Below is a small trained network, with its code and all its weights. Each question gives an input and a class and asks what happens when units are switched off, that is, made to give their printed mean instead of their output.

import numpy as np


def w(rows, s, z=0):
    codes = np.array(rows[::2]) - 128.0
    scale = np.full(codes.shape[1], s)
    scale[-1] = z or s
    return codes * scale


def norm(h):
    return h / np.sqrt((h * h).mean(-1, keepdims=True) + 1e-5)


def f(y):
    return y / 2 * (1 + np.tanh(0.7978845608 * (y + 0.044715 * y**3)))


def log_softmax(a):
    a = a - a.max(-1, keepdims=True)
    return a - np.log(np.exp(a).sum(-1, keepdims=True))


def net(x, mask):
    res = np.array(x, float).reshape(1, 7) / 4 @ E
    u = 0
    for l in range(2):
        y = f(norm(res) @ A[l][:, :-1].T + A[l][:, -1])
        res = res + np.where(mask[u : u + 11], y, B[l][:, -1]) @ B[l][:, :-1]
        u += 11
    return log_softmax(norm(res)[-1] @ U[:, :-1].T + U[:, -1])


A, B = {}, {}
E = w([
[154,121,115,169],'x0',
[162,134,199,129],'x1',
[207,118,54,71],'x2',
[135,196,201,118],'x3',
[154,157,181,150],'x4',
[71,160,112,253],'x5',
[28,189,103,79],'x6',
],0.0063)
A[0] = w([
[148,109,126,85,2],'0.n0',
[68,137,132,50,97],'0.n1',
[161,114,162,50,92],'0.n2',
[81,50,47,148,123],'0.n3',
[61,49,148,113,151],'0.n4',
[140,56,154,179,80],'0.n5',
[43,191,144,137,98],'0.n6',
[177,126,145,88,96],'0.n7',
[185,66,171,180,71],'0.n8',
[199,144,86,97,107],'0.n9',
[163,94,139,244,204],'0.n10',
],0.011,0.0045)
B[0] = w([
[75,192,178,105,120],'0.n0',
[130,157,206,255,181],'0.n1',
[173,198,119,91,185],'0.n2',
[170,132,49,78,207],'0.n3',
[184,231,144,82,173],'0.n4',
[141,154,166,183,159],'0.n5',
[92,76,154,119,191],'0.n6',
[138,166,71,81,157],'0.n7',
[201,94,117,225,179],'0.n8',
[44,170,27,69,172],'0.n9',
[189,203,119,126,254],'0.n10',
],0.0084,0.0058)
A[1] = w([
[148,185,157,187,208],'1.n0',
[27,95,145,164,12],'1.n1',
[153,149,109,12,38],'1.n2',
[143,104,123,184,49],'1.n3',
[103,148,174,150,198],'1.n4',
[141,155,66,92,198],'1.n5',
[167,107,223,105,254],'1.n6',
[140,76,91,41,92],'1.n7',
[24,196,111,187,171],'1.n8',
[152,40,98,107,63],'1.n9',
[42,140,39,136,199],'1.n10',
],0.011,0.0027)
B[1] = w([
[37,119,122,70,255],'1.n0',
[131,1,75,153,149],'1.n1',
[66,133,57,90,229],'1.n2',
[79,182,139,131,129],'1.n3',
[74,122,132,145,184],'1.n4',
[161,128,71,46,246],'1.n5',
[114,194,87,158,215],'1.n6',
[98,170,110,62,182],'1.n7',
[111,65,173,113,216],'1.n8',
[121,188,251,100,128],'1.n9',
[148,78,132,47,210],'1.n10',
],0.0082,0.0054)
U = w([
[73,188,171,173,203],'0',
[150,103,77,87,20],'1',
[79,72,142,143,201],'2',
[140,183,41,38,225],'3',
[184,119,62,188,3],'4',
[245,158,158,232,136],'5',
],0.012,0.0053)

Each question gives the input, the list of numbers given to net, and the class t.
The units are the neurons (one row each of A and B). Each row of codes is followed by its name. A weight is (code - 128) times the scale printed after its matrix; where a second scale follows, it is the last column's (A, B and U).
mask holds one flag per neuron, layer by layer. A switched-off neuron (its flag False) gives its mean, the last column of its row in B, instead of its output. The means were averaged over made-up inputs and are rounded, as every weight is.
A unit's drop is (log p(t) with every unit on - log p(t) with that unit switched off) / (log p(t) with every unit on - log p(t) with every unit switched off).
The circuit of an input: a set's keep is (log p(t) with only the set's units on - log p(t) with every unit switched off) / (log p(t) with every unit on - log p(t) with every unit switched off). Starting from the 12 units with the biggest drops (on a tie, the unit counted first), units are removed one at a time, each time the one whose removal leaves the highest keep (on an exact tie, the one counted first), for as long as the keep stays at least 0.8.
units of the circuit, in order: the units of the circuit, biggest drop first
k most important neurons: the k neurons with the biggest drops, biggest first
k most important neurons of layer l: the k neurons of layer l with the biggest drops, biggest first
drop when u is switched off: that unit's drop, to one decimal
input [-8,5,2,-3,5,-1,-6], class 5: units of the circuit, in order : 0.n8
input [3,-7,-7,-1,4,8,1], class 2: units of the circuit, in order : 1.n8, 0.n6, 1.n1
input [-6,2,2,-1,8,-1,-4], class 5: 2 most important neurons : 0.n8, 0.n3
input [-1,-1,-7,1,-8,-2,-2], class 0: 2 most important neurons : 0.n1, 0.n4
input [5,5,-5,-6,-3,7,5], class 2: 2 most important neurons : 1.n8, 0.n6
input [2,-3,7,4,1,2,4], class 1: 2 most important neurons of layer 1 : 1.n10, 1.n8
input [1,8,4,-3,5,1,8], class 2: 2 most important neurons of layer 0 : 0.n10, 0.n4
input [-4,5,-1,5,2,-6,5], class 0: 2 most important neurons : 0.n1, 0.n3
input [0,2,6,-7,4,3,-3], class 5: 2 most important neurons of layer 1 : 1.n2, 1.n0
input [8,-2,-6,6,-6,2,-5], class 5: 2 most important neurons : 0.n10, 0.n8
input [-6,-5,-5,4,-1,7,-2], class 2: 2 most important neurons of layer 1 : 1.n1, 1.n8
input [0,-2,-6,4,-8,-8,8], class 0: 3 most important neurons of layer 0 : 0.n1, 0.n4, 0.n9
input [-6,0,-5,-7,3,1,4], class 2: 3 most important neurons of layer 0 : 0.n1, 0.n10, 0.n6
input [-7,-8,-8,-5,8,-6,8], class 2: most important neuron of layer 0 : 0.n10
input [-1,-5,-8,7,1,-8,-3], class 0: 2 most important neurons : 0.n3, 1.n5
input [-6,1,-4,-7,8,-3,7], class 0: 2 most important neurons of layer 0 : 0.n4, 0.n1
input [5,-5,-1,5,1,4,-1], class 0: 3 most important neurons of layer 0 : 0.n10, 0.n9, 0.n3
input [0,6,0,2,-8,-5,7], class 0: 2 most important neurons : 0.n1, 0.n3
input [1,-4,-8,6,-2,-4,7], class 2: 2 most important neurons of layer 1 : 1.n1, 1.n8
input [-3,5,0,1,4,0,-5], class 5: most important neuron of layer 0 : 0.n8
input [1,0,-7,6,-6,-5,-7], class 5: drop when 0.n8 is switched off : 0.2
input [0,7,-5,-3,-2,-5,4], class 0: drop when 0.n1 is switched off : 0.5
input [4,-1,3,-3,8,4,7], class 2: drop when 0.n6 is switched off : 0.1
